q_661: .45 -.30 -.33 .08 .50 -.32 .91 -.02 -.57 .64
q_526: .82 -.46 -.91 -.01 .24 -.31 .61 .15 -.20 .57
q_558: .42 -.18 -.38 .14 .51 -.20 .92 .13 -.57 .69
q_616: .45 .92 -.33 .08 .50 -.32 .91 .20 -.57 .64
q_108: -.12 .16 -.05 .06 -.12 -.01 -.14 .18 -.01 .22
q_934: .84 -.62 -.73 -.06 .20 -.38 .64 .22 -.19 .49
q_690: .51 -.58 -.05 .19 .19 .08 .84 .19 -.25 .55
q_205: .53 -.20 -.63 .05 .52 -.37 .85 .15 -.57 .68
q_9: .75 -.33 -.90 .22 .17 .13 .59 .04 -.10 .64
q_99: .64 -.37 -.64 -.05 .44 -.49 .79 .21 -.48 .58
q_256: .53 -.58 .06 .05 .31 -.28 .89 .26 -.41 .52
q_413: .49 -.16 -.54 .34 .31 .27 .77 .01 -.30 .73
miss q_616: .64 .92 -.32 .20 .08 -.57 -.33 .50 .45 -> .91
miss q_256: .53 -.28 .31 .52 -.41 .06 -.58 .89 .26 -> .05
miss q_99: .44 .21 .79 .58 -.64 .64 -.05 -.49 -.37 -> -.48

q_99: -.08 .28 -.31 -.01 .24 .10 .00 .25 -.24 .55 .71 -.44 -.37 .16 -.77 -.14 -.19 .43 -.49 -.14 .19 -.37 -.12 -.01
q_616: .21 .20 -.13 -.46 .17 -.46 -.16 .13 .12 -.18 -.24 .12 -.25 .18 -.26 .48 -.17 -.05 -.40 .47 .22 -.23 -.06 -.24
q_205: .32 -.54 .16 -.48 -.16 .17 -.13 -.01 .04 .16 -.02 -.49 -.27 -.04 .00 -.33 .20 -.41 -.62 -.16 .21 -.33 .15 -.14
q_558: -.44 -.19 .40 .31 -.20 .77 .32 -.20 -.11 .09 -.07 -.87 .50 -.12 -.33 .17 -.68 .43 -.76 .10 -.80 .40 -.01 -.39
miss q_205: -.41 -.13 .32 .00 .15 -.62 -.04 .16 -.49 .20 -.33 -.02 -.16 -.14 -.01 -.48 .17 -.33 .16 -.27 .04 .21 -.16 -> -.54
miss q_616: .21 -.17 -.16 -.06 .20 -.24 .47 .22 .18 -.46 -.26 -.46 .12 -.13 .17 -.05 -.40 -.25 -.24 .12 -.18 .13 -.23 -> .48

q_413: .07 -.35 .21 .01 -.18 -.41 .38 .28
q_99: -.40 -.19 .69 -.10 .25 -.20 .05 .33
q_616: .81 .03 .48 .63 .41 .49 -.46 .22
q_661: .51 .19 -.09 -.66 .30 -.56 -.57 -.46
q_526: -.90 .27 -.07 -.43 .00 .44 -.91 -.28
miss q_99: .33 .05 -.40 .25 -.10 -.19 .69 -> -.20
miss q_526: -.07 .00 .27 .44 -.43 -.91 -.28 -> -.90
miss q_99: -.10 -.19 .33 .05 -.40 .25 .69 -> -.20
miss q_616: .22 .41 .49 -.46 .63 .48 .81 -> .03
miss q_661: -.66 .51 -.57 -.09 .19 .30 -.46 -> -.56

q_661: .40 -.03 .08 .14 -.01 .43 .53 .23 .19 .06 .15
q_526: .54 -.02 -.01 .20 -.05 -.03 .43 .82 .53 .23 .37
q_99: .40 -.04 .10 .14 -.02 .43 .54 .22 .17 .05 .15
q_616: .59 -.06 .10 .20 -.06 .30 .65 .60 .36 .14 .34
q_558: .02 .02 -.10 .02 -.03 -.45 -.19 -.09 .23 .13 .13
q_9: .23 .22 -.06 .10 .09 .46 .33 -.02 .20 .04 -.03
q_934: .05 -.23 .38 -.06 -.27 -.15 .20 -.44 -.43 -.26 .26
miss q_558: .13 .13 -.45 .02 .23 -.19 -.09 .02 .02 -.03 -> -.10
miss q_934: .20 .38 .26 -.06 -.15 -.26 -.23 -.43 .05 -.44 -> -.27
miss q_9: .46 -.03 .33 -.06 -.02 .20 .04 .10 .09 .22 -> .23
miss q_934: -.23 -.15 .38 -.44 .26 -.06 .05 -.27 -.26 .20 -> -.43

q_256: -.09 .55 -.01 .54 -.36 .20 .13 -.02 .07 -.31 -.70 .37 -.25 -.21 .20 .14 .40 .23 .11 -.26 -.22 .39 .42 -.39 -.64 -.06 -.03 -.11 -.26 .17 .32 -.28 .22 -.27 .38 -.16 .09 .12
q_616: -.06 -.28 .14 .56 .35 .06 .08 -.15 -.14 .00 -.34 -.15 -.06 -.22 .39 -.67 .45 -.37 .09 -.48 -.43 -.15 -.39 -.40 -.31 -.23 .70 -.28 .16 .12 .15 .28 .14 -.05 -.35 .00 -.20 -.02
q_558: -.06 .33 .03 .69 -.16 .20 .16 -.03 .15 -.14 -.73 .31 -.02 -.23 .31 -.15 .55 .07 .09 -.37 -.33 .27 .22 -.42 -.64 -.09 .22 -.22 -.19 .25 .37 -.17 .28 -.29 .18 -.17 -.02 .08
q_108: -.05 .76 -.07 .33 -.51 .23 .12 -.02 .00 -.45 -.56 .42 -.28 -.12 .01 .38 .23 .37 .09 -.10 -.12 .48 .58 -.32 -.55 -.01 -.27 .02 -.27 .05 .25 -.38 .09 -.20 .46 -.12 .20 .15
q_526: -.06 -.07 .10 .66 .20 .15 .14 -.15 .33 .03 -.52 -.02 -.16 -.25 .46 -.60 .53 -.28 .08 -.45 -.44 -.01 -.24 -.43 -.46 -.17 .61 -.32 .07 .21 .30 .15 .22 -.19 -.22 -.07 -.16 .03
q_205: .19 .88 -.02 -.16 -.66 .04 .17 -.02 .02 -.64 -.07 .46 -.36 .04 -.42 .67 -.22 .37 -.04 .19 .04 .39 .66 .00 -.11 .10 -.60 .35 -.13 -.16 .01 -.44 -.06 .04 .41 .01 .23 .12
q_661: -.05 .13 .09 .73 .03 .20 .18 -.09 .23 -.01 -.64 .16 -.22 -.24 .44 -.39 .59 -.11 .08 -.43 -.41 .13 -.04 -.42 -.60 -.14 .43 -.27 -.07 .28 .37 .00 .27 -.25 -.04 -.10 -.12 .06
q_934: .05 .90 -.05 .11 -.62 .16 .13 -.01 -.01 -.55 -.34 .45 -.33 -.04 -.22 .57 .03 .41 .03 .08 -.05 .46 .66 -.21 -.34 .05 -.47 .19 -.22 -.03 .10 -.42 -.01 -.08 .49 -.04 .23 .13
q_413: -.06 -.41 .18 .38 .45 -.10 .10 -.09 .40 -.03 -.20 -.23 .07 -.19 .24 -.62 .36 -.32 .06 -.43 -.39 -.24 -.47 -.36 -.13 -.22 .70 -.23 .26 .01 .03 .31 .04 .03 -.44 .06 -.18 -.10
q_690: -.05 -.50 .20 .24 .49 -.18 .08 -.05 .32 -.10 -.02 -.26 .16 -.13 .10 -.45 .26 -.29 .04 -.33 -.29 -.32 -.52 -.34 .05 -.19 .57 -.08 .29 -.05 -.05 .31 -.06 .08 -.52 .08 -.19 -.09
q_9: .34 .70 .02 -.43 -.68 -.04 .18 -.01 .07 -.70 .19 .37 -.37 .08 -.49 .64 -.46 .31 -.11 .31 .12 .27 .57 .00 .13 .18 -.68 .40 -.02 -.35 -.08 -.38 -.15 .12 .28 .07 .19 .09
miss q_558: .69 .07 -.19 .08 .18 -.09 -.23 .31 .09 .15 -.15 -.14 .16 -.16 .37 .28 .33 -.29 -.02 -.33 .22 .20 -.17 -.73 -.42 -.17 -.03 -.22 -.06 .25 .03 .31 -.02 .22 .55 .27 -.37 -> -.64
miss q_108: .23 -.51 -.28 -.27 .76 -.02 -.12 -.10 -.07 .09 -.12 -.32 .38 .05 .46 -.01 .58 .00 .37 .23 .33 .48 -.56 .15 -.20 -.38 .09 -.05 .25 -.27 .02 .01 -.45 -.12 .42 .20 -.55 -> .12
miss q_558: -.19 .15 -.33 .16 -.73 .27 .33 -.37 -.23 .03 .20 -.22 .08 .31 -.14 -.29 .55 -.16 -.42 -.06 .09 .69 .31 .07 .22 -.02 .18 -.15 .37 -.02 -.64 -.17 -.17 .25 .22 .28 -.09 -> -.03
miss q_9: -.11 .28 .08 .27 .02 .18 -.15 .34 -.68 .40 .31 -.68 -.43 .07 -.08 -.02 .64 -.38 .31 .07 .19 .19 .70 -.37 .57 -.04 .18 -.49 .00 .37 .09 .13 -.46 -.70 -.35 .12 .12 -> -.01

q_690: .27 -.37 .28 -.22 .22 -.28 -.29 .24 -.26 -.38 .23 .29 .10 .24 -.18 -.27 -.32 -.02 -.07 .29 -.19 -.28 .39 -.31 -.31 .26 -.29 .21
q_108: -.03 .59 .03 .68 -.09 .30 -.06 -.04 .67 .03 -.01 -.10 .16 .07 .54 .74 .05 .10 .13 -.27 .04 .58 -.13 .20 .01 -.10 .52 -.07
q_205: -.03 .59 .03 .68 -.09 .30 -.06 -.04 .67 .03 -.01 -.10 .16 .07 .54 .74 .05 .10 .13 .20 .67 .12 -.18 .45 .54 .20 .12 -.12
q_661: -.03 .59 .03 .68 -.09 .30 -.06 -.04 .67 .03 -.01 -.10 .16 .07 .54 .74 .05 .10 .13 .20 -.19 -.02 -.13 -.01 -.01 -.52 -.10 -.19
miss q_690: -.29 .26 -.28 .39 -.26 -.18 .22 -.37 -.28 .29 .24 .28 .27 -.31 .24 -.19 -.32 -.29 -.07 .21 .10 -.02 -.22 -.27 -.31 .29 -.38 -> .23
miss q_661: .20 -.02 .68 .03 .74 .30 .16 -.13 -.01 -.10 .07 -.01 .03 .05 .54 .67 -.10 .13 -.09 -.01 -.52 -.06 .59 -.03 -.19 -.04 -.19 -> .10

q_526: .29 .14 .24 -.35 .13 -.27 -.09 -.10 .23
q_256: .16 -.35 -.53 .24 .15 .09 -.11 .17 -.01
q_108: -.76 .11 .00 .76 .10 .38 .40 .41 -.25
q_9: -.44 .47 .11 -.07 -.08 -.25 .32 -.02 .17
miss q_9: -.25 .11 -.44 .47 -.08 .32 -.02 .17 -> -.07
miss q_256: -.53 -.11 .09 .24 .17 .15 -.01 -.35 -> .16
miss q_108: .11 .38 .10 .41 .40 .76 -.25 -.76 -> .00
miss q_108: .00 .11 -.25 .41 .38 .40 .10 -.76 -> .76
miss q_108: .76 -.25 .10 .00 .11 -.76 .40 .38 -> .41

q_558: -.31 -.16 -.14 -.15 -.09 .18 -.15 -.07 .30 -.16 -.17 .27 .37 -.01 -.14 .28 .25 .41 -.17 .36 -.24 .18 .25 .28 -.18
q_616: .07 .19 .12 .17 -.07 -.07 .20 .06 .13 .18 .22 .07 -.04 .08 .10 .10 -.13 -.02 .24 .28 .11 .09 .12 .10 .21
q_934: .04 -.55 .09 -.54 .34 .23 -.57 .15 .34 -.55 -.08 .21 -.04 .24 .13 .30 .10 .30 -.55 .13 .01 -.15 .24 .28 -.62
q_205: .04 -.55 .09 -.54 .34 .23 -.57 .15 .34 -.55 -.59 .21 -.04 .24 .13 .30 .10 .30 -.55 .13 .01 -.15 .24 .28 -.62
q_661: .67 .08 .57 .06 .28 .01 .03 .53 .10 .05 .02 -.11 -.27 .37 .65 .07 -.10 -.09 -.03 .06 .59 -.34 .17 .09 .04
q_9: -.43 -.02 -.35 .00 -.30 .27 .39 -.27 .35 .00 -.04 .07 .37 -.30 -.36 .33 .29 .28 -.06 .38 -.39 .16 .23 .31 .01
q_526: .23 -.04 .18 -.04 .14 .02 .23 .19 -.04 -.05 -.08 -.05 -.06 .13 .22 -.04 .03 -.01 -.11 -.10 .19 -.15 .01 -.02 -.06
q_256: -.36 -.05 -.42 -.01 -.30 .31 -.03 -.39 .51 -.01 -.01 -.13 .30 -.42 -.45 .45 .06 .02 .04 .42 -.36 .01 .25 .38 .03
miss q_9: -.02 .31 .16 -.35 -.27 .27 -.36 -.06 -.30 .35 .29 -.04 .07 .00 .28 .39 -.30 .23 .37 .01 -.39 -.43 .33 .00 -> .38
miss q_526: .13 .19 .23 -.04 -.04 -.05 .03 -.11 -.04 -.06 -.02 .01 .14 .22 -.10 -.01 .19 -.15 .23 -.06 -.04 .02 .18 -.05 -> -.08
miss q_9: .00 .33 -.02 .35 .01 -.30 .23 -.30 -.27 .00 -.43 .31 .16 .28 -.35 .29 .27 .07 .37 -.04 -.36 .38 -.06 .39 -> -.39
miss q_256: -.36 .38 .03 .02 -.01 -.36 -.01 -.05 -.42 -.01 .04 -.39 .06 .45 -.45 -.03 -.42 .01 .51 .25 -.13 .42 .30 -.30 -> .31
miss q_526: -.06 .14 .23 -.08 -.04 -.06 .01 -.10 .18 .03 -.02 -.05 -.04 .23 .19 -.04 -.01 .19 -.15 -.11 -.04 -.05 .13 .02 -> .22

q_413: -.13 -.65 .17 -.16 -.12 .33 .07 -.26 -.78 .18 -.13 .12 .04 .32 -.64 .48 -.01 .10 -.17 -.69 .11 -.25 .08 -.20 .33 .23 .21 .02 -.76 .02 -.17
q_108: -.42 .23 -.25 .17 .07 -.40 -.63 .12 .46 -.25 -.28 -.51 .04 -.34 .52 -.41 -.22 -.20 .16 .53 -.29 .22 -.25 .10 -.33 -.10 -.71 -.57 .38 -.21 .23
q_526: -.11 -.65 .17 .17 -.12 .33 .07 -.26 -.78 .18 -.13 .12 .04 .32 -.64 -.41 -.01 .10 -.17 -.69 .11 -.25 .08 -.20 .03 .23 .21 .02 -.76 .02 -.17
q_558: -.29 .04 -.33 -.33 -.33 .18 -.21 .35 .09 -.23 -.25 .02 -.18 -.39 -.01 .13 -.34 -.30 -.42 -.24 -.06 .33 -.27 .21 -.15 -.02 .04 -.10 .03 -.23 -.39
miss q_108: -.25 -.41 .46 .38 -.29 .10 -.25 .16 -.22 .23 -.57 .23 -.63 .53 .52 -.10 -.21 .22 .04 -.28 -.51 -.25 .17 -.33 -.71 -.34 .12 -.42 -.20 -.40 -> .07
miss q_413: .10 -.69 -.25 -.12 .21 .48 -.17 .17 .23 .11 .08 -.76 .18 -.16 -.13 .07 -.13 -.65 -.26 .33 -.17 -.78 .02 .04 .33 -.01 -.20 .02 .12 -.64 -> .32
miss q_526: .03 .33 -.13 -.26 .08 .02 .12 .18 .10 .17 .21 .02 -.65 .23 .07 -.11 -.69 -.64 -.41 -.25 .11 .32 -.76 -.17 -.01 -.17 -.20 -.78 .04 .17 -> -.12
miss q_526: -.64 .11 .07 .08 .10 -.01 -.17 -.11 .18 .33 -.17 -.26 .23 .17 -.69 -.12 .03 -.25 -.13 .02 .32 -.78 .02 .04 -.65 .12 -.41 .17 .21 -.20 -> -.76
miss q_558: -.30 .21 -.33 -.24 -.42 -.21 -.39 -.23 -.10 .18 .04 .02 .13 .35 -.33 .09 -.18 .33 -.33 .04 -.39 -.15 -.29 -.25 -.01 .03 -.23 -.06 -.27 -.02 -> -.34
miss q_108: .12 -.25 .10 -.41 -.20 .52 -.28 .23 .07 -.25 -.57 .38 -.22 -.25 .53 -.33 -.29 -.71 -.40 .46 -.34 -.63 .23 -.42 -.21 -.10 .16 -.51 .17 .04 -> .22

q_108: .43 .12 .56 .81 -.28
q_558: .49 .48 .61 .82 -.06
q_9: .47 .05 .61 .52 .60
q_616: -.49 .03 -.63 -.77 -.16
q_661: .47 .05 .61 .46 -.06
miss q_108: .12 .56 .43 .81 -> -.28
miss q_558: .61 .82 -.06 .48 -> .49
miss q_661: .46 -.06 .61 .05 -> .47
miss q_661: .46 .61 .05 -.06 -> .47
miss q_558: -.06 .61 .48 .82 -> .49
miss q_9: .52 .05 .60 .47 -> .61
miss q_108: .12 -.28 .43 .56 -> .81

q_99: -.40 -.41 -.89 -.90
q_205: .62 -.47 .17 .63
q_616: -.59 -.58 .34 .83
q_661: -.24 -.57 -.23 .34
miss q_205: -.47 .62 .17 -> .63
miss q_99: -.90 -.41 -.40 -> -.89
miss q_99: -.90 -.89 -.40 -> -.41
miss q_616: .34 -.58 -.59 -> .83
miss q_661: -.57 .34 -.24 -> -.23
miss q_616: .34 -.59 .83 -> -.58

